Below is a small trained network, with its code and all its weights. Each question gives an input and a class and asks what happens when units are switched off, that is, made to give their printed mean instead of their output.

import numpy as np


def w(rows, s, z=0):
    codes = np.array(rows[::2]) - 128.0
    scale = np.full(codes.shape[1], s)
    scale[-1] = z or s
    return codes * scale


def f(y):
    return y / 2 * (1 + np.tanh(0.7978845608 * (y + 0.044715 * y**3)))


def log_softmax(a):
    a = a - a.max(-1, keepdims=True)
    return a - np.log(np.exp(a).sum(-1, keepdims=True))


def net(x, mask):
    res = np.array(x, float).reshape(1, 3) / 4 @ E
    y = f(res @ A[0][:, :-1].T + A[0][:, -1])
    res = res + np.where(mask, y, B[0][:, -1]) @ B[0][:, :-1]
    return log_softmax(res[-1] @ U[:, :-1].T + U[:, -1])


A, B = {}, {}
E = w([
[209,71,120,58,214,169,183,254,72,201],'x0',
[154,248,161,27,191,46,79,154,96,157],'x1',
[90,106,64,38,99,89,239,52,54,199],'x2',
],0.0079)
A[0] = w([
[81,163,147,59,158,1,70,156,148,137,209],'n1',
[86,152,123,169,87,78,116,32,168,59,28],'n2',
[102,98,38,120,47,36,200,40,82,179,51],'n3',
[197,138,180,179,172,147,52,117,177,43,2],'n4',
[111,53,76,180,66,199,162,97,136,61,27],'n5',
[157,232,187,126,68,70,81,91,78,92,111],'n6',
[99,66,83,176,39,219,143,124,127,96,46],'n7',
[178,148,154,213,116,130,50,203,229,75,3],'n8',
[115,135,92,161,36,108,48,78,75,26,107],'n9',
],0.0069,0.0018)
B[0] = w([
[162,157,156,162,183,107,172,40,44,105,215],'n1',
[172,34,78,58,75,177,26,254,97,137,217],'n2',
[114,182,59,118,145,118,163,127,233,196,242],'n3',
[106,119,99,57,118,45,184,84,181,161,222],'n4',
[174,192,188,183,161,72,164,77,102,85,225],'n5',
[201,101,140,184,106,141,106,110,55,82,192],'n6',
[234,161,228,165,175,30,104,110,47,110,222],'n7',
[79,203,36,47,84,96,193,139,193,140,254],'n8',
[136,104,99,68,89,176,52,116,66,146,207],'n9',
],0.0073)
U = w([
[177,208,204,165,128,37,163,50,80,59,105],'0',
[57,197,78,60,45,72,204,69,255,167,3],'1',
[182,84,119,66,76,171,100,162,82,159,194],'2',
],0.0062,0.0026)

Each question gives the input, the list of numbers given to net, and the class t.
The units are the neurons (one row each of A and B). Each row of codes is followed by its name. A weight is (code - 128) times the scale printed after its matrix; where a second scale follows, it is the last column's (A, B and U).
mask holds one flag per neuron, in row order. A switched-off neuron (its flag False) gives its mean, the last column of its row in B, instead of its output. The means were averaged over made-up inputs and are rounded, as every weight is.
A unit's drop is (log p(t) with every unit on - log p(t) with that unit switched off) / (log p(t) with every unit on - log p(t) with every unit switched off).
The circuit of an input: a set's keep is (log p(t) with only the set's units on - log p(t) with every unit switched off) / (log p(t) with every unit on - log p(t) with every unit switched off). Starting from all 9 units, units are removed one at a time, each time the one whose removal leaves the highest keep (on an exact tie, the one counted first), for as long as the keep stays at least 0.8.
units of the circuit, in order: the units of the circuit, biggest drop first
most important unit: the unit with the biggest drop
top k neurons: the k neurons with the biggest drops, biggest first
drop of u: that unit's drop, to one decimal
input [-8,-7,-2], class 2: most important unit	n2
input [-8,-7,2], class 2: top 3 neurons	(n2 n9 n1)
input [-2,-8,8], class 0: top 3 neurons	(n7 n5 n8)
input [1,-4,-1], class 0: units of the circuit, in order	(n2 n7)
input [7,6,-8], class 1: units of the circuit, in order	(n8 n4)
input [1,4,-5], class 1: top 2 neurons	(n8 n7)
input [0,-5,-6], class 1: top 3 neurons	(n8 n4 n1)
input [4,-8,-8], class 0: top 2 neurons	(n7 n5)
input [-3,-2,1], class 2: units of the circuit, in order	(n2 n1 n8)
input [-6,-6,-8], class 1: top 4 neurons	(n8 n4 n1 n2)
input [-6,-8,3], class 0: top 2 neurons	(n5 n7)
input [-6,0,-5], class 2: top 4 neurons	(n2 n9 n6 n3)
input [-8,5,-6], class 2: top 4 neurons	(n2 n6 n9 n3)
input [-3,1,-5], class 1: top 3 neurons	(n8 n4 n7)
input [-3,-5,5], class 0: top 4 neurons	(n7 n5 n8 n4)
input [-1,2,-8], class 1: drop of n8	0.1
input [3,-2,-6], class 1: drop of n8	0.1
input [1,-4,-8], class 1: drop of n8	0.5
